Below is a small trained network, with its code and all its weights. Each question gives an input and a class and asks what happens when units are switched off, that is, made to give their printed mean instead of their output.

import numpy as np


def w(rows, s, z=0):
    codes = np.array(rows[::2]) - 128.0
    scale = np.full(codes.shape[1], s)
    scale[-1] = z or s
    return codes * scale


def norm(h):
    return h / np.sqrt((h * h).mean(-1, keepdims=True) + 1e-5)


def f(y):
    return y / 2 * (1 + np.tanh(0.7978845608 * (y + 0.044715 * y**3)))


def log_softmax(a):
    a = a - a.max(-1, keepdims=True)
    return a - np.log(np.exp(a).sum(-1, keepdims=True))


def net(x, mask):
    res = np.array(x, float).reshape(1, 4) / 4 @ E
    u = 0
    for l in range(2):
        y = f(norm(res) @ A[l][:, :-1].T + A[l][:, -1])
        res = res + np.where(mask[u : u + 4], y, B[l][:, -1]) @ B[l][:, :-1]
        u += 4
    return log_softmax(norm(res)[-1] @ U[:, :-1].T + U[:, -1])


A, B = {}, {}
E = w([
[133,220,133,49,182,105,103,125,185],'x0',
[80,142,194,162,174,233,111,149,105],'x1',
[154,43,170,169,109,124,53,255,221],'x2',
[43,115,90,125,107,113,210,147,150],'x3',
],0.0081)
A[0] = w([
[151,177,169,142,144,185,61,79,90,127],'0.n1',
[52,159,90,158,197,142,152,169,168,233],'0.n2',
[38,219,96,98,123,230,235,2,59,250],'0.n3',
[138,161,108,65,164,166,184,134,151,183],'0.n4',
],0.0078,0.0017)
B[0] = w([
[152,159,154,101,55,166,132,149,51,170],'0.n1',
[156,137,230,141,130,77,174,150,151,171],'0.n2',
[136,10,150,49,114,183,239,197,98,254],'0.n3',
[114,92,143,139,89,105,58,116,116,157],'0.n4',
],0.013,0.0099)
A[1] = w([
[105,86,140,144,79,159,174,193,130,253],'1.n1',
[87,85,151,251,145,208,145,182,132,222],'1.n2',
[147,192,167,146,173,213,93,126,119,205],'1.n3',
[197,124,69,137,101,120,113,86,102,48],'1.n4',
],0.013,0.0032)
B[1] = w([
[151,169,203,22,164,155,53,137,53,254],'1.n1',
[101,31,161,28,23,85,240,206,39,207],'1.n2',
[156,62,116,58,1,112,148,175,19,156],'1.n3',
[73,163,208,126,161,75,116,36,66,139],'1.n4',
],0.0094,0.016)
U = w([
[115,216,225,140,211,22,46,1,123,31],'0',
[155,61,223,11,71,133,163,218,78,237],'1',
[70,132,120,215,228,237,219,119,141,2],'2',
[136,145,30,200,162,126,89,130,227,40],'3',
],0.0086,0.0035)

Each question gives the input, the list of numbers given to net, and the class t.
The units are the neurons (one row each of A and B). Each row of codes is followed by its name. A weight is (code - 128) times the scale printed after its matrix; where a second scale follows, it is the last column's (A, B and U).
mask holds one flag per neuron, layer by layer. A switched-off neuron (its flag False) gives its mean, the last column of its row in B, instead of its output. The means were averaged over made-up inputs and are rounded, as every weight is.
A unit's drop is (log p(t) with every unit on - log p(t) with that unit switched off) / (log p(t) with every unit on - log p(t) with every unit switched off).
The circuit of an input: a set's keep is (log p(t) with only the set's units on - log p(t) with every unit switched off) / (log p(t) with every unit on - log p(t) with every unit switched off). Starting from all 8 units, units are removed one at a time, each time the one whose removal leaves the highest keep (on an exact tie, the one counted first), for as long as the keep stays at least 0.8.
units of the circuit, in order: the units of the circuit, biggest drop first
unit that matters most: the unit with the biggest drop
top k neurons: the k neurons with the biggest drops, biggest first
top k neurons in layer l: the k neurons of layer l with the biggest drops, biggest first
drop when u is switched off: that unit's drop, to one decimal
input [-1,-8,5,-1], class 0: units of the circuit, in order : (0.n3 1.n2 1.n4 0.n2)
input [-1,-8,-4,-6], class 0: units of the circuit, in order : (0.n3 1.n4 1.n2)
input [8,-8,7,1], class 3: top 2 neurons in layer 1 : (1.n2 1.n1)
input [6,-5,7,-2], class 3: unit that matters most : 0.n3
input [8,-1,7,2], class 0: top 4 neurons : (0.n3 1.n2 1.n3 0.n1)
input [-1,-6,6,-3], class 0: top 3 neurons : (0.n3 1.n2 1.n3)
input [5,-8,6,3], class 3: top 2 neurons in layer 0 : (0.n3 0.n1)
input [-8,-8,-3,-3], class 0: drop when 1.n3 is switched off : 0.0
input [7,-5,1,-3], class 0: drop when 0.n3 is switched off : 0.8
input [3,-3,2,1], class 3: drop when 1.n1 is switched off : 0.5
